Here is a tiny trained network, its code and every weight. The questions are about switching its units off for an input and a class, where a switched-off unit gives its printed mean instead of its output.

import numpy as np


def w(rows, s, z=0):
    codes = np.array(rows[::2]) - 128.0
    scale = np.full(codes.shape[1], s)
    scale[-1] = z or s
    return codes * scale


def f(y):
    return np.maximum(y, 0)


def log_softmax(a):
    a = a - a.max(-1, keepdims=True)
    return a - np.log(np.exp(a).sum(-1, keepdims=True))


def net(x, mask):
    res = np.array(x, float).reshape(1, 8) / 4 @ E
    y = f(res @ A[0][:, :-1].T + A[0][:, -1])
    res = res + np.where(mask, y, B[0][:, -1]) @ B[0][:, :-1]
    return log_softmax(res[-1] @ U[:, :-1].T + U[:, -1])


A, B = {}, {}
E = w([
[127,127,131],'x0',
[100,234,42],'x1',
[127,128,126],'x2',
[49,171,244],'x3',
[1,51,52],'x4',
[126,128,131],'x5',
[127,125,130],'x6',
[129,126,126],'x7',
],0.006)
A[0] = w([
[193,120,83,140],'N0',
[249,185,173,99],'N1',
[173,35,190,83],'N2',
[123,75,159,148],'N3',
[176,84,76,87],'N4',
[217,178,119,66],'N5',
[36,51,89,124],'N6',
[23,168,125,122],'N7',
[252,71,93,132],'N8',
[92,111,190,126],'N9',
[112,156,88,98],'N10',
[205,113,33,158],'N11',
[189,176,195,140],'N12',
[102,223,46,89],'N13',
[152,29,151,108],'N14',
[128,241,75,98],'N15',
[199,137,166,130],'N16',
[180,49,172,124],'N17',
[61,183,179,73],'N18',
[166,150,140,254],'N19',
[88,202,218,139],'N20',
],0.011,0.0077)
B[0] = w([
[105,107,171,180],'N0',
[191,77,50,227],'N1',
[186,196,149,189],'N2',
[124,174,118,178],'N3',
[142,79,173,157],'N4',
[164,87,111,172],'N5',
[165,85,28,212],'N6',
[111,115,115,193],'N7',
[87,108,173,211],'N8',
[106,103,156,177],'N9',
[154,138,130,147],'N10',
[70,85,198,213],'N11',
[126,82,77,220],'N12',
[183,190,148,186],'N13',
[152,200,121,180],'N14',
[167,202,149,188],'N15',
[140,121,81,195],'N16',
[137,187,155,195],'N17',
[153,87,188,166],'N18',
[7,188,61,254],'N19',
[95,84,211,218],'N20',
],0.022,0.008)
U = w([
[187,41,2,122],'0',
[66,134,68,255],'1',
[110,49,190,59],'2',
[199,218,117,59],'3',
],0.0072,0.0055)

Each question gives the input, the list of numbers given to net, and the class t.
The units are the neurons (one row each of A and B). Each row of codes is followed by its name. A weight is (code - 128) times the scale printed after its matrix; where a second scale follows, it is the last column's (A, B and U).
mask holds one flag per neuron, in row order. A switched-off neuron (its flag False) gives its mean, the last column of its row in B, instead of its output. The means were averaged over made-up inputs and are rounded, as every weight is.
A unit's drop is (log p(t) with every unit on - log p(t) with that unit switched off) / (log p(t) with every unit on - log p(t) with every unit switched off).
The circuit of an input: a set's keep is (log p(t) with only the set's units on - log p(t) with every unit switched off) / (log p(t) with every unit on - log p(t) with every unit switched off). Starting from the 12 units with the biggest drops (on a tie, the unit counted first), units are removed one at a time, each time the one whose removal leaves the highest keep (on an exact tie, the one counted first), for as long as the keep stays at least 0.8.
units of the circuit, in order: the units of the circuit, biggest drop first
k most important neurons: the k neurons with the biggest drops, biggest first
drop when u is switched off: that unit's drop, to one decimal
input [1,6,8,-1,-7,3,-6,-1], class 0: 3 most important neurons => (N1; N5; N12)
input [-6,-4,2,-6,1,2,-7,7], class 2: units of the circuit, in order => (N11; N8)
input [-5,-8,4,-7,6,7,-2,8], class 3: units of the circuit, in order => (N14; N2)
input [-4,-4,-4,4,-8,0,2,6], class 0: 2 most important neurons => (N1; N12)
input [-7,8,-6,-8,5,6,7,-7], class 2: units of the circuit, in order => (N11)
input [-8,1,-3,7,3,-2,4,-5], class 2: units of the circuit, in order => (N20; N18)
input [2,-6,-4,1,-5,2,-2,7], class 3: 2 most important neurons => (N2; N17)
input [6,4,4,8,-5,-5,-7,2], class 2: 2 most important neurons => (N20; N18)
input [4,-2,6,-8,-5,-1,-3,-7], class 2: 2 most important neurons => (N11; N8)
input [7,-1,-7,7,-4,-2,0,-4], class 2: 3 most important neurons => (N20; N18; N6)
input [-5,5,6,-3,3,2,-4,-4], class 3: 4 most important neurons => (N13; N15; N12; N19)
input [0,-4,-2,3,-6,-1,-7,-1], class 0: 2 most important neurons => (N1; N12)
input [0,2,4,4,5,3,-8,1], class 0: 4 most important neurons => (N6; N19; N11; N8)
input [4,7,1,-3,3,0,0,-8], class 3: units of the circuit, in order => (N13)
input [-4,-5,4,-7,-5,0,-6,-2], class 2: 2 most important neurons => (N8; N11)
input [-7,6,2,3,-4,-1,4,6], class 3: 2 most important neurons => (N15; N13)
input [0,7,5,-7,1,3,-7,0], class 2: drop when N0 is switched off => 0.2
input [6,-8,-3,6,0,2,5,-5], class 3: drop when N8 is switched off => 0.1
input [-8,1,1,7,4,-3,-7,-1], class 2: drop when N18 is switched off => 0.3
input [-8,-1,2,0,-7,-5,-5,1], class 0: drop when N1 is switched off => 0.7
input [8,-8,-6,3,1,4,-5,-7], class 3: most important neuron => (N2)
